Here is a tiny trained network, its code and every weight. The questions are about switching its units off for an input and a class, where a switched-off unit gives its printed mean instead of its output.

import numpy as np


def w(rows, s, z=0):
    codes = np.array(rows[::2]) - 128.0
    scale = np.full(codes.shape[1], s)
    scale[-1] = z or s
    return codes * scale


def f(y):
    return y / 2 * (1 + np.tanh(0.7978845608 * (y + 0.044715 * y**3)))


def log_softmax(a):
    a = a - a.max(-1, keepdims=True)
    return a - np.log(np.exp(a).sum(-1, keepdims=True))


def net(x, mask):
    res = np.array(x, float).reshape(1, 8) / 4 @ E
    y = f(res @ A[0][:, :-1].T + A[0][:, -1])
    res = res + np.where(mask, y, B[0][:, -1]) @ B[0][:, :-1]
    return log_softmax(res[-1] @ U[:, :-1].T + U[:, -1])


A, B = {}, {}
E = w([
[151,199,101,169,42,80],'x0',
[134,128,217,179,152,208],'x1',
[165,160,38,116,106,217],'x2',
[52,105,103,37,36,156],'x3',
[226,128,230,2,156,80],'x4',
[141,178,198,154,17,122],'x5',
[13,239,113,60,158,222],'x6',
[29,145,41,160,138,97],'x7',
],0.0059)
A[0] = w([
[121,68,72,119,144,110,114],'N1',
[180,153,81,120,143,150,61],'N2',
[103,104,138,95,187,123,92],'N3',
[169,194,160,115,109,157,95],'N4',
[116,110,123,145,119,99,42],'N5',
[86,138,138,104,168,142,3],'N6',
[122,93,118,111,139,130,71],'N7',
[126,84,206,203,173,99,106],'N8',
[178,161,160,148,101,160,50],'N9',
[154,108,113,146,149,38,152],'N10',
[72,116,157,47,208,91,163],'N11',
[173,179,96,123,154,123,179],'N12',
[142,127,108,143,136,64,108],'N13',
[91,153,125,160,143,148,80],'N14',
[176,186,123,156,116,100,101],'N15',
[91,135,153,105,139,117,57],'N16',
[127,94,170,178,149,115,125],'N17',
[65,116,175,119,35,80,148],'N18',
[157,113,157,139,154,132,75],'N19',
[147,90,39,112,144,124,122],'N20',
[165,122,121,148,143,78,113],'N21',
[141,90,126,129,134,139,130],'N22',
[137,104,95,116,119,142,35],'N23',
[5,192,84,170,158,147,134],'N24',
],0.019,0.004)
B[0] = w([
[145,200,146,199,109,194,167],'N1',
[143,80,166,149,161,90,145],'N2',
[139,142,135,59,84,102,168],'N3',
[216,131,146,170,153,89,173],'N4',
[113,127,85,130,122,136,138],'N5',
[154,95,72,67,116,126,154],'N6',
[117,161,126,119,108,146,135],'N7',
[209,182,140,184,200,99,228],'N8',
[115,159,200,119,121,91,164],'N9',
[62,88,98,193,120,56,201],'N10',
[108,125,255,62,110,100,215],'N11',
[157,69,158,158,118,102,158],'N12',
[75,106,92,147,116,86,166],'N13',
[100,93,149,151,187,121,159],'N14',
[62,116,141,47,90,148,163],'N15',
[104,128,164,89,150,131,145],'N16',
[176,156,121,154,184,112,184],'N17',
[195,7,132,122,105,182,202],'N18',
[138,166,145,142,102,131,166],'N19',
[144,203,182,200,144,179,171],'N20',
[79,105,114,148,111,71,174],'N21',
[124,174,105,120,115,130,145],'N22',
[116,165,142,152,130,159,131],'N23',
[76,56,120,165,229,211,250],'N24',
],0.028,0.016)
U = w([
[161,85,2,205,96,125,43],'0',
[161,195,163,172,142,108,185],'1',
[97,119,140,27,90,151,1],'2',
[171,77,182,105,125,155,211],'3',
[141,151,101,183,109,250,60],'4',
[69,69,83,201,175,190,149],'5',
[181,52,53,105,36,140,96],'6',
[102,62,115,169,59,99,151],'7',
],0.0063,0.0069)

Each question gives the input, the list of numbers given to net, and the class t.
The units are the neurons (one row each of A and B). Each row of codes is followed by its name. A weight is (code - 128) times the scale printed after its matrix; where a second scale follows, it is the last column's (A, B and U).
mask holds one flag per neuron, in row order. A switched-off neuron (its flag False) gives its mean, the last column of its row in B, instead of its output. The means were averaged over made-up inputs and are rounded, as every weight is.
A unit's drop is (log p(t) with every unit on - log p(t) with that unit switched off) / (log p(t) with every unit on - log p(t) with every unit switched off).
The circuit of an input: a set's keep is (log p(t) with only the set's units on - log p(t) with every unit switched off) / (log p(t) with every unit on - log p(t) with every unit switched off). Starting from the 12 units with the biggest drops (on a tie, the unit counted first), units are removed one at a time, each time the one whose removal leaves the highest keep (on an exact tie, the one counted first), for as long as the keep stays at least 0.8.
units of the circuit, in order: the units of the circuit, biggest drop first
most important unit: the unit with the biggest drop
top k neurons: the k neurons with the biggest drops, biggest first
drop of u: that unit's drop, to one decimal
input [4,1,0,-6,2,6,-8,4], class 7: units of the circuit, in order : N10, N24
input [1,1,8,-8,6,1,3,3], class 3: top 4 neurons : N8, N10, N12, N15
input [-5,7,1,1,1,-2,-1,6], class 3: units of the circuit, in order : N10
input [0,-7,3,2,3,7,-2,2], class 6: units of the circuit, in order : N24, N18, N11
input [0,-8,-2,-7,-2,-5,-8,6], class 0: units of the circuit, in order : N24, N11
input [-4,2,-1,0,8,1,-1,0], class 1: top 2 neurons : N18, N24
input [-1,-3,-6,1,4,1,-7,5], class 7: units of the circuit, in order : N24, N10
input [-1,-6,-2,-6,-2,3,0,-8], class 1: top 3 neurons : N24, N18, N8
input [4,4,-3,1,2,3,-4,7], class 0: top 2 neurons : N11, N24
input [-7,1,-7,3,-8,-3,2,-5], class 3: top 2 neurons : N11, N10
input [-8,7,-4,0,-8,-5,-8,8], class 1: top 2 neurons : N8, N17
input [5,2,8,8,-5,2,1,-8], class 3: top 2 neurons : N8, N10
input [1,8,5,6,-6,4,2,-7], class 3: top 2 neurons : N9, N10
input [-5,-8,3,1,3,4,5,2], class 3: most important unit : N15
input [-8,5,-4,-1,8,7,0,2], class 1: top 2 neurons : N8, N24
input [6,-1,1,-6,5,7,-3,-3], class 7: top 3 neurons : N15, N10, N21
input [0,-4,8,-6,4,4,7,-1], class 3: top 2 neurons : N8, N12
input [-6,-1,-3,7,5,-8,2,5], class 2: drop of N3 : 0.0
input [-7,0,-7,8,-3,-7,-4,1], class 1: drop of N1 : 0.4
input [3,6,6,7,-1,5,0,0], class 3: drop of N10 : 0.2
input [4,-2,7,7,6,8,-2,1], class 6: most important unit : N11
